Below is a small trained network, with its code and all its weights. Each question gives an input and a target symbol and asks what happens when units are switched off, that is, made to give their printed mean instead of their output.

import numpy as np


def w(rows, s, z=0):
    codes = np.array(rows[::2]) - 128.0
    scale = np.full(codes.shape[1], s)
    scale[-1] = z or s
    return codes * scale


def norm(h):
    return h / np.sqrt((h * h).mean(-1, keepdims=True) + 1e-5)


def f(y):
    return np.maximum(y, 0)


def softmax(a):
    e = np.exp(a - a.max(-1, keepdims=True))
    return e / e.sum(-1, keepdims=True)


def log_softmax(a):
    a = a - a.max(-1, keepdims=True)
    return a - np.log(np.exp(a).sum(-1, keepdims=True))


def net(x, mask):
    ids = ['βγδηθλπσφψω'.index(c) for c in x.split()]
    T = len(ids)
    res = E[ids] + P[:T]
    u = 0
    for l in range(3):
        q, k, v = (norm(res) @ M[l].T for M in (Q, K, V))
        z = softmax(np.where(np.tri(T) > 0, q @ k.T / 2**0.5, -1e9)) @ v
        res = res + np.where(mask[u], z, O[l][:, -1]) @ O[l][:, :-1]
        u += 1
        y = f(norm(res) @ A[l][:, :-1].T + A[l][:, -1])
        res = res + np.where(mask[u : u + 4], y, B[l][:, -1]) @ B[l][:, :-1]
        u += 4
    return log_softmax(norm(res)[-1] @ U[:, :-1].T + U[:, -1])


Q, K, V, O, A, B = {}, {}, {}, {}, {}, {}
E = w([
[166,41,148,168,98,127],'β',
[169,26,111,205,83,136],'γ',
[168,96,161,114,76,85],'δ',
[121,157,180,92,27,129],'η',
[188,132,126,126,94,132],'θ',
[144,88,171,59,155,72],'λ',
[88,129,160,70,102,55],'π',
[160,139,111,141,122,50],'σ',
[126,76,146,204,177,109],'φ',
[248,87,121,169,185,125],'ψ',
[84,176,126,100,101,136],'ω',
],0.016)
P = w([
[114,120,179,51,193,159],'0',
[89,31,112,150,89,116],'1',
[180,34,226,176,83,63],'2',
[38,114,65,127,113,131],'3',
[173,86,221,192,105,59],'4',
[25,125,81,158,94,144],'5',
[215,71,244,183,125,67],'6',
],0.011)
Q[0] = w([
[93,151,64,106,178,162],'0.h1',
[2,53,26,135,57,110],'0.h1',
],0.0092)
K[0] = w([
[89,45,95,137,32,77],'0.h1',
[70,187,138,255,87,37],'0.h1',
],0.0069)
V[0] = w([
[224,157,98,114,45,128],'0.h1',
[156,86,125,80,68,254],'0.h1',
],0.0081)
O[0] = w([
[141,167,74,196,92,67,142],'0.h1',
[94,250,154,162,152,140,4],'0.h1',
],0.017,0.0013)
A[0] = w([
[142,202,185,84,67,168,254],'0.n1',
[255,127,100,102,149,28,132],'0.n2',
[206,196,164,80,116,53,105],'0.n3',
[146,124,206,78,152,126,101],'0.n4',
],0.0067,0.0044)
B[0] = w([
[133,33,71,161,72,107,224],'0.n1',
[129,2,91,154,134,136,255],'0.n2',
[139,108,229,172,145,165,210],'0.n3',
[119,245,133,207,70,178,181],'0.n4',
],0.0097,0.0057)
Q[1] = w([
[172,119,101,103,148,96],'1.h1',
[90,144,2,83,124,179],'1.h1',
],0.0089)
K[1] = w([
[162,48,146,170,145,147],'1.h1',
[88,44,42,149,89,1],'1.h1',
],0.0094)
V[1] = w([
[173,125,141,142,250,148],'1.h1',
[50,154,40,112,101,163],'1.h1',
],0.014)
O[1] = w([
[52,157,38,160,161,206,61],'1.h1',
[250,111,133,97,175,221,2],'1.h1',
],0.012,0.0091)
A[1] = w([
[160,80,110,103,99,143,87],'1.n1',
[107,121,87,133,199,81,140],'1.n2',
[245,139,160,152,132,124,253],'1.n3',
[183,147,153,108,156,121,103],'1.n4',
],0.012,0.0033)
B[1] = w([
[120,94,147,56,121,101,225],'1.n1',
[133,124,66,87,72,177,170],'1.n2',
[125,164,91,71,119,193,254],'1.n3',
[172,155,76,147,10,174,145],'1.n4',
],0.014,0.0041)
Q[2] = w([
[157,105,177,197,149,175],'2.h1',
[90,99,247,168,95,123],'2.h1',
],0.014)
K[2] = w([
[3,156,194,104,159,233],'2.h1',
[106,168,168,97,254,129],'2.h1',
],0.0088)
V[2] = w([
[217,94,36,113,158,111],'2.h1',
[49,178,122,1,90,94],'2.h1',
],0.0081)
O[2] = w([
[154,58,42,139,51,109,3],'2.h1',
[181,191,147,29,249,36,189],'2.h1',
],0.012,0.0045)
A[2] = w([
[143,168,132,203,108,174,93],'2.n1',
[80,85,120,108,154,114,166],'2.n2',
[157,121,86,127,65,119,253],'2.n3',
[121,254,103,139,150,95,220],'2.n4',
],0.016,0.0042)
B[2] = w([
[223,55,122,112,183,98,164],'2.n1',
[52,173,144,93,110,229,239],'2.n2',
[26,216,83,132,122,114,255],'2.n3',
[188,122,2,123,171,122,181],'2.n4',
],0.011,0.0075)
U = w([
[130,131,180,161,150,175,250],'β',
[121,76,123,174,103,159,124],'γ',
[83,148,166,206,108,45,71],'δ',
[155,183,138,132,65,108,72],'η',
[154,158,59,171,122,87,226],'θ',
[70,189,121,103,190,95,124],'λ',
[129,96,177,55,158,90,1],'π',
[104,11,89,103,92,93,91],'σ',
[45,129,164,101,126,196,121],'φ',
[46,172,66,189,111,158,172],'ψ',
[133,136,122,86,96,174,232],'ω',
],0.013,0.0034)

Each question gives the input, a string of symbols that net reads in full, and the target symbol t.
The units are the heads (2 rows each of Q, K, V and O) and the neurons (one row each of A and B). Each row of codes is followed by its name. A weight is (code - 128) times the scale printed after its matrix; where a second scale follows, it is the last column's (O, A, B and U).
mask holds one flag per unit, layer by layer, with each layer's heads first. A switched-off unit (its flag False) gives its mean, the last column of its rows in O or B, instead of its output. The means were averaged over made-up inputs and are rounded, as every weight is.
A unit's drop is (log p(t) with every unit on - log p(t) with that unit switched off) / (log p(t) with every unit on - log p(t) with every unit switched off).
The circuit of an input: a set's keep is (log p(t) with only the set's units on - log p(t) with every unit switched off) / (log p(t) with every unit on - log p(t) with every unit switched off). Starting from the 12 units with the biggest drops (on a tie, the unit counted first), units are removed one at a time, each time the one whose removal leaves the highest keep (on an exact tie, the one counted first), for as long as the keep stays at least 0.8.
circuit, biggest first: the units of the circuit, biggest drop first
most important unit: the unit with the biggest drop
k most important neurons: the k neurons with the biggest drops, biggest first
k most important neurons of layer l: the k neurons of layer l with the biggest drops, biggest first
input δ δ δ δ, target δ: circuit, biggest first	1.h1, 0.h1
input β β λ ψ β θ δ, target β: most important unit	0.h1
input η σ σ, target η: circuit, biggest first	1.h1, 0.h1, 1.n4
input δ γ λ π, target π: 2 most important neurons	2.n3, 0.n2
input β γ η λ σ δ θ, target β: 3 most important neurons of layer 0	0.n4, 0.n3, 0.n1
input π δ β ω β ω, target ω: 2 most important neurons	1.n3, 1.n4
input η φ γ σ δ, target η: 3 most important neurons	0.n1, 1.n3, 1.n4
input δ δ δ π, target π: circuit, biggest first	1.h1, 2.h1
input β β δ δ, target δ: 2 most important neurons of layer 2	2.n2, 2.n4
input λ ψ δ γ δ, target λ: circuit, biggest first	2.h1, 0.h1, 1.h1
input β β π π σ, target β: 2 most important neurons	0.n3, 0.n4
input η σ β γ φ, target η: 3 most important neurons	0.n1, 1.n3, 1.n4
input δ ω δ θ, target ω: 2 most important neurons	1.n3, 0.n3
input ψ δ σ, target ψ: circuit, biggest first	1.h1
input θ δ δ, target θ: 2 most important neurons	2.n4, 1.n3
input λ β ψ, target λ: circuit, biggest first	2.h1, 1.h1
input φ θ ψ, target φ: circuit, biggest first	0.h1, 1.h1
input η β θ σ λ δ θ, target η: 3 most important neurons	0.n1, 0.n2, 1.n3
input θ β σ σ δ, target θ: circuit, biggest first	0.h1, 2.n4
input θ δ σ ψ β, target θ: most important unit	0.h1
input β δ φ σ δ θ, target σ: 2 most important neurons of layer 0	0.n3, 0.n4
input θ δ δ δ ψ λ π, target θ: 2 most important neurons	2.n4, 0.n2
input λ λ σ, target λ: circuit, biggest first	2.h1, 0.h1, 1.h1
input π σ δ σ σ, target π: circuit, biggest first	0.h1, 2.h1
input σ σ η θ, target σ: 3 most important neurons of layer 0	0.n4, 0.n3, 0.n2
input γ η δ δ ψ, target γ: 2 most important neurons	0.n2, 2.n1
